Below is a small trained network, with its code and all its weights. Each question gives an input and a class and asks what happens when units are switched off, that is, made to give their printed mean instead of their output.

import numpy as np


def w(rows, s, z=0):
    codes = np.array(rows[::2]) - 128.0
    scale = np.full(codes.shape[1], s)
    scale[-1] = z or s
    return codes * scale


def norm(h):
    return h / np.sqrt((h * h).mean(-1, keepdims=True) + 1e-5)


def f(y):
    return y / 2 * (1 + np.tanh(0.7978845608 * (y + 0.044715 * y**3)))


def log_softmax(a):
    a = a - a.max(-1, keepdims=True)
    return a - np.log(np.exp(a).sum(-1, keepdims=True))


def net(x, mask):
    res = np.array(x, float).reshape(1, 7) / 4 @ E
    u = 0
    for l in range(2):
        y = f(norm(res) @ A[l][:, :-1].T + A[l][:, -1])
        res = res + np.where(mask[u : u + 10], y, B[l][:, -1]) @ B[l][:, :-1]
        u += 10
    return log_softmax(norm(res)[-1] @ U[:, :-1].T + U[:, -1])


A, B = {}, {}
E = w([
[113,125,131],'x0',
[165,121,123],'x1',
[121,131,129],'x2',
[144,188,255],'x3',
[123,128,128],'x4',
[121,248,81],'x5',
[253,113,114],'x6',
],0.007)
A[0] = w([
[19,112,107,3],'L0N0',
[124,98,34,102],'L0N1',
[195,135,49,197],'L0N2',
[107,136,120,100],'L0N3',
[153,184,76,28],'L0N4',
[216,93,113,244],'L0N5',
[84,80,23,60],'L0N6',
[121,7,153,133],'L0N7',
[124,204,64,32],'L0N8',
[156,56,157,92],'L0N9',
],0.012,0.0044)
B[0] = w([
[67,26,137,165],'L0N0',
[214,30,169,200],'L0N1',
[198,49,135,237],'L0N2',
[117,104,160,123],'L0N3',
[198,223,18,147],'L0N4',
[80,83,49,254],'L0N5',
[189,1,166,214],'L0N6',
[42,212,43,236],'L0N7',
[124,249,50,173],'L0N8',
[78,242,28,170],'L0N9',
],0.0075,0.0052)
A[1] = w([
[183,126,127,4],'L1N0',
[89,177,44,124],'L1N1',
[72,201,173,214],'L1N2',
[144,164,157,139],'L1N3',
[12,112,80,58],'L1N4',
[55,68,135,88],'L1N5',
[146,168,87,136],'L1N6',
[127,108,88,2],'L1N7',
[135,206,192,157],'L1N8',
[201,94,52,196],'L1N9',
],0.011,0.0067)
B[1] = w([
[196,160,58,114],'L1N0',
[11,254,27,181],'L1N1',
[127,48,75,220],'L1N2',
[124,70,77,141],'L1N3',
[16,228,28,171],'L1N4',
[87,199,82,153],'L1N5',
[77,126,9,155],'L1N6',
[86,123,144,113],'L1N7',
[105,38,136,184],'L1N8',
[27,71,93,254],'L1N9',
],0.0073,0.0075)
U = w([
[127,127,109,254],'0',
[120,253,5,85],'1',
[134,113,128,205],'2',
[108,107,117,108],'3',
[113,125,101,86],'4',
[196,14,243,39],'5',
],0.0066,0.0038)

Each question gives the input, the list of numbers given to net, and the class t.
The units are the neurons (one row each of A and B). Each row of codes is followed by its name. A weight is (code - 128) times the scale printed after its matrix; where a second scale follows, it is the last column's (A, B and U).
mask holds one flag per neuron, layer by layer. A switched-off neuron (its flag False) gives its mean, the last column of its row in B, instead of its output. The means were averaged over made-up inputs and are rounded, as every weight is.
A unit's drop is (log p(t) with every unit on - log p(t) with that unit switched off) / (log p(t) with every unit on - log p(t) with every unit switched off).
The circuit of an input: a set's keep is (log p(t) with only the set's units on - log p(t) with every unit switched off) / (log p(t) with every unit on - log p(t) with every unit switched off). Starting from the 12 units with the biggest drops (on a tie, the unit counted first), units are removed one at a time, each time the one whose removal leaves the highest keep (on an exact tie, the one counted first), for as long as the keep stays at least 0.8.
units of the circuit, in order: the units of the circuit, biggest drop first
most important unit: the unit with the biggest drop
top k neurons in layer l: the k neurons of layer l with the biggest drops, biggest first
drop of u: that unit's drop, to one decimal
input [6,-6,0,-4,3,-8,7], class 1: units of the circuit, in order : (L0N7 L0N9)
input [4,-1,8,7,-4,-7,4], class 1: units of the circuit, in order : (L0N9 L0N7 L0N6)
input [-2,-2,-1,8,-3,7,4], class 5: top 2 neurons in layer 0 : (L0N7 L0N9)
input [1,0,-5,7,3,2,6], class 5: most important unit : L0N7
input [0,3,5,8,0,6,7], class 5: units of the circuit, in order : (L0N7 L1N1)
input [1,0,-8,7,3,5,-4], class 5: units of the circuit, in order : (L0N7 L1N4 L1N1 L1N9)
input [4,2,6,6,-6,-8,-1], class 1: units of the circuit, in order : (L0N7 L0N9 L1N4)
input [-6,-3,-7,-4,2,-8,-4], class 1: top 3 neurons in layer 0 : (L0N7 L0N9 L0N2)
input [3,-2,-1,-6,-2,-1,-4], class 5: top 2 neurons in layer 0 : (L0N6 L0N1)
input [0,-5,3,0,-4,-8,-5], class 1: drop of L0N7 : 0.2
input [-2,5,-7,2,5,-6,-4], class 1: drop of L0N7 : 0.0
input [1,-3,1,3,-3,-7,-4], class 1: drop of L1N9 : 0.1
